[[142 142 141 115 134 137 138 136 112 115 116]
 [149 148 151 104 146 144 144 146 115 113 112]
 [141 140 141 115 140 142 141 142 115 119 119]
 [105 108 106 150 110 111 112 108 138 139 140]
 [113 113 112 144 112 112 112 111 140 137 135]
 [153 151 153 102 146 145 145 147 105 108 107]] >> 116

[[141 142 155 152 139 145 120 134 133]
 [106 140 148 124 126 108 114 110 132]
 [143 145 100 152 127 110 127 155 147]
 [119 154 133 153 120 101 143 139 118]
 [123 153 138 119 140 145 148 108 146]
 [141 145 117 101 101 120 141 150 151]
 [120 144 150 102 137 111 153 101 151]
 [143 149 139 132 119 134 110 109 109]
 [139 119 103 130 120 114 110 136 114]
 [124 113 150 120 102 117 109 137 108]
 [152 122 143 129 125 116 101 144 138]] >> 133

[[130 132 130 129 132 132 133 126 136 130]
 [122 130 124 140 150 149 148 121 147 139]
 [121 130 124 141 151 151 150 120 147 140]
 [123 125 123 135 140 140 139 130 137 135]
 [127 138 130 136 146 146 146 114 148 135]
 [124 106 116 128 119 120 118 158 114 130]
 [125 137 129 138 148 147 147 115 148 137]
 [138 139 139 122 120 119 122 124 131 122]] >> 130

[[137 129 132 140 122 135 122 107 121 131 129 145 125 155 125]
 [133 126 129 135 132 137 130 121 125 134 130 127 122 131 133]
 [133 126 129 135 132 138 130 120 124 134 130 127 121 131 133]
 [136 124 130 138 128 135 145 125 133 139 137 125 122 135 128]
 [137 127 138 139 135 128 153 126 138 143 140 122 119 141 123]
 [146 126 131 142 124 140 116 114 113 124 130 153 126 147 124]] >> 125

[[134 111 108 142 144 119 112 122 127 125 103 138 126 134]
 [126 115 118 139 126 120 129 125 131 120 116 138 125 143]
 [131 111 123 120 139 121 116 139 136 112 125 139 126 134]
 [142 119  98 127 121 123 119 119 132 116 121 140 132 121]
 [130 123 115 146 124 128 113 144 144 119 109 138 123 138]
 [101 100 121 124 153 108 130 145 130 127 109 137 114 136]
 [127 123 113 147 123 103 108 130 134 121 117 133 123 121]] >> 134

[[139 117 142 124 118 126 139 137 137 126 138 138 129 124]
 [127 127 133 135 130 123 152 127 128 128 137 120 125 130]
 [133 126 135 121 121 125 131 125 124 134 138 138 125 124]
 [127 123 126 129 130 130 131 125 129 122 110 126 130 129]
 [119 143 126 127 129 133 121 121 124 137 127 133 125 129]
 [131 132 119 122 135 123 123 130 128 124 113 120 127 133]
 [132 133 121 126 124 127 132 126 125 120 128 125 115 129]
 [121 134 127 128 130 125 134 129 123 132 138 135 133 126]] >> 124
---
Q:
129  130  130  130  133  131  130
123  121  121  122  132  127  124
124  116  116  115  153  115  127
A: 130

Q: 150  144  105  125
A: 105

Q:
147  111  132  149  153  118
124  145  143  119  110  134
A: 132

Q:
144  144  108  145  133  142  135
125  128  112  135  122  127  143
136  131  149  121  138  133  105
A: 108

Q:  98  103  127  119
A: 127

Q: 150  137  144  140  103
A: 144

Q:
143  154  154  151
137  145  145  144
A: 154

Q: 150  123  117  157  147
A: 117

Q:
116  118  102  107  140   99
119  122  107  113  136  103
A: 102

Q:
105  157  135  150
114  131  151  147
111  142  141  145
A: 135
---
[[132 121 123  98 120 110 130]
 [108 119 145 145 105 113 136]
 [150 110 123 114 130 153 118]] ==> 130

[[133 126 117 157]
 [131 142 141 108]
 [132 136 140 128]] ==> 157

[[146 153 140 134 114 119 115]
 [119 128 121 153 139 132 129]
 [155 150 150 134 108 109 133]] ==> 115

[[136 105 146 120]
 [120 123 122 121]
 [116 116 126 143]] ==> 120

[[124 126 130 128 119 123]
 [139 118 132 121 104 112]
 [131 131 132 138 112 115]] ==> 123

[[124 137 123 119 121 115 134]
 [130 123 125 138 131 139 128]
 [132 114 141 130 151 145 115]] ==> 134

[[133 130 133 135 120]
 [130 132 153 134 114]
 [129 128 131 146  99]] ==> 120

[[128 127 122 140 138 124]
 [147 128 117 158 140 128]
 [140 136 128 130 125 131]] ==> 124
---
[[123 151 113 114 114]
 [142 115 141 137 141]] >> 114, 142

[[137 132 104 155 114 119 139]
 [127 125 141 110 139 123 129]] >> 139, 127

[151 134 128 124] >> 124, 151

[150 115 102 100 111] >> 111, 150

[[135 142 144 125 115]
 [100 109 147 115 131]] >> 115, 100

[131 135 136 154 131 142 146] >> 146, 131

[133 141 137 154] >> 154, 133
---
Q: [136 138 156 138]
A: 138

Q:
[[132 144 117 133 141 104 114]
 [109 138 156 134 133 124 141]
 [117 137 147 135 132 119 135]]
A: 135

Q: [134 128 117 103 131]
A: 131

Q: [134 132 136 151 135]
A: 135

Q: [153 123 158 149 135 113]
A: 113

Q: [154 133 129 138 122 141 143]
A: 143

Q: [127 156 134 119 125 109]
A: 109

Q: [107 152 129 140]
A: 140

Q: [128 122 132 104 139]
A: 139
---
[[122 124 142 137 134]
 [138 102 146 128 101]] result: 102

[121 100 154 121 114] result: 114

[104 145 126 140 150 134] result: 126

[116 141 123 132 152] result: 123

[[128 137 129 134 123 113]
 [123 105 134 109 143 141]
 [136 120 115 107 120 148]] result: 107

[114 118 134 113 132 105] result: 113
---
(152, 148, 135, 125, 118, 115) ans = 135
(137, 102, 118, 136, 140) ans = 136
(106, 144, 135, 154) ans = 135
(155, 138, 130, 137, 150, 153) ans = 150
(117, 125, 98, 104, 144) ans = 117
(101, 149, 145, 100) ans = 101
((108, 133, 101, 125, 128, 139, 141), (129, 115, 147, 133, 119, 122, 129), (138, 131, 123, 126, 144, 107, 116)) ans = 141
---
[114 101 119 128 144]: 144, 128

[143 144 133 105]: 144, 143

[[134 133 150 137  98 129]
 [125 157 111 112 120 125]
 [124 123 123 124 120 141]]: 157, 150

[[143 126 103 127 123 125]
 [116 119 138 138 132 114]
 [129 111 144 133 140 139]]: 144, 143

[[135 107 137 133]
 [129 118 154 131]]: 154, 137

[104 117 133 154 118]: 154, 133

[113 101 128 156]: 156, 128
---
[150 121 116 128 144] gives 121

[[139 146 116 133 141 135]
 [133 153 128 126 126 128]
 [144  99 123 105 126 148]] gives 146

[[113 118 128 143 115]
 [121 115 130 152 128]
 [119 100 140 115 124]] gives 118

[[115 125 130 138 115 134]
 [117 133 145 103 104 129]
 [127 117 135 112 114 124]] gives 125

[134 133 150 118 124 135] gives 133

[[155 131 101 106 123 140 140]
 [111 116 119 110 121 149 136]
 [116 128 114 102 104 120 132]] gives 131

[[142 117 139 136]
 [150 106 133 131]
 [134 123 132 132]] gives 117

[[115 127 134 113 129 141 122]
 [147 150 130 138 110 152 135]] gives 127

[127 104 120 144 146 137 134] gives 104
---
Q: [129 112  99 137 156]
A: 156, 137

Q: [105 115 113 138]
A: 138, 115

Q: [119  99 100 132]
A: 132, 119

Q: [109 133 155 125 120]
A: 155, 133

Q: [118 126 146 120 109 153]
A: 153, 146

Q: [152 144 115 142]
A: 152, 144

Q:
[[114 113 134 106 140 113 130]
 [127 108 126 130 143 134 127]
 [130 125 136 124 132 116 129]]
A: 143, 140

Q: [154 125 140 108]
A: 154, 140
---
[116 128 119 121 149 109 135] | 149, 135

[151 115 150 147] | 151, 150

[[125 147 121 127]
 [134 124 106 117]
 [131 134 128 150]] | 150, 147

[[105 131 131 136]
 [106 132 132 135]] | 136, 135

[133 141 102 142 134 138] | 142, 141

[129 147 122 136 151 127 103] | 151, 147

[[153 134 120 127 112 149 145]
 [156 128 129 131 112 129 141]
 [158 123 142 128 119 123 132]] | 158, 156

[[115 102 111 144 110 143]
 [124 106 107 153 135 142]
 [121 100 138 109 119 145]] | 153, 145

[145 136 132 100 149] | 149, 145

[112 131 154 128] | 154, 131
---
139,130,139,146,127,137
138,112,128,154,134,146
135,140,142,155,110,114
| 134

110,126,156,148,139,146
135,141,150,106,151,119
141,117,153,122,122,109
| 151

136,149,148,131,134,138,118
128,135,108,144,135,121,130
137,151,151,132,133,139,116
| 121

118,132,123,130,135,125
131,137,140,135,140,131
149,122,139,135,129,119
| 140

142,140,132,143,154
144,126,118,139,143
140,150,137,140,145
| 139

141,133,115,135,138,122
135,121,129,142,98,140
154,136,107,145,141,125
| 98

116,124,133,117,122
129,131,133,120,140
144,103,120,140,143
| 120

112,126,115,109
104,147,140,125
127,107,104,102
| 140

140,123,131,123,138,150
124,124,119,128,126,130
134,111,129,137,113,99
| 126
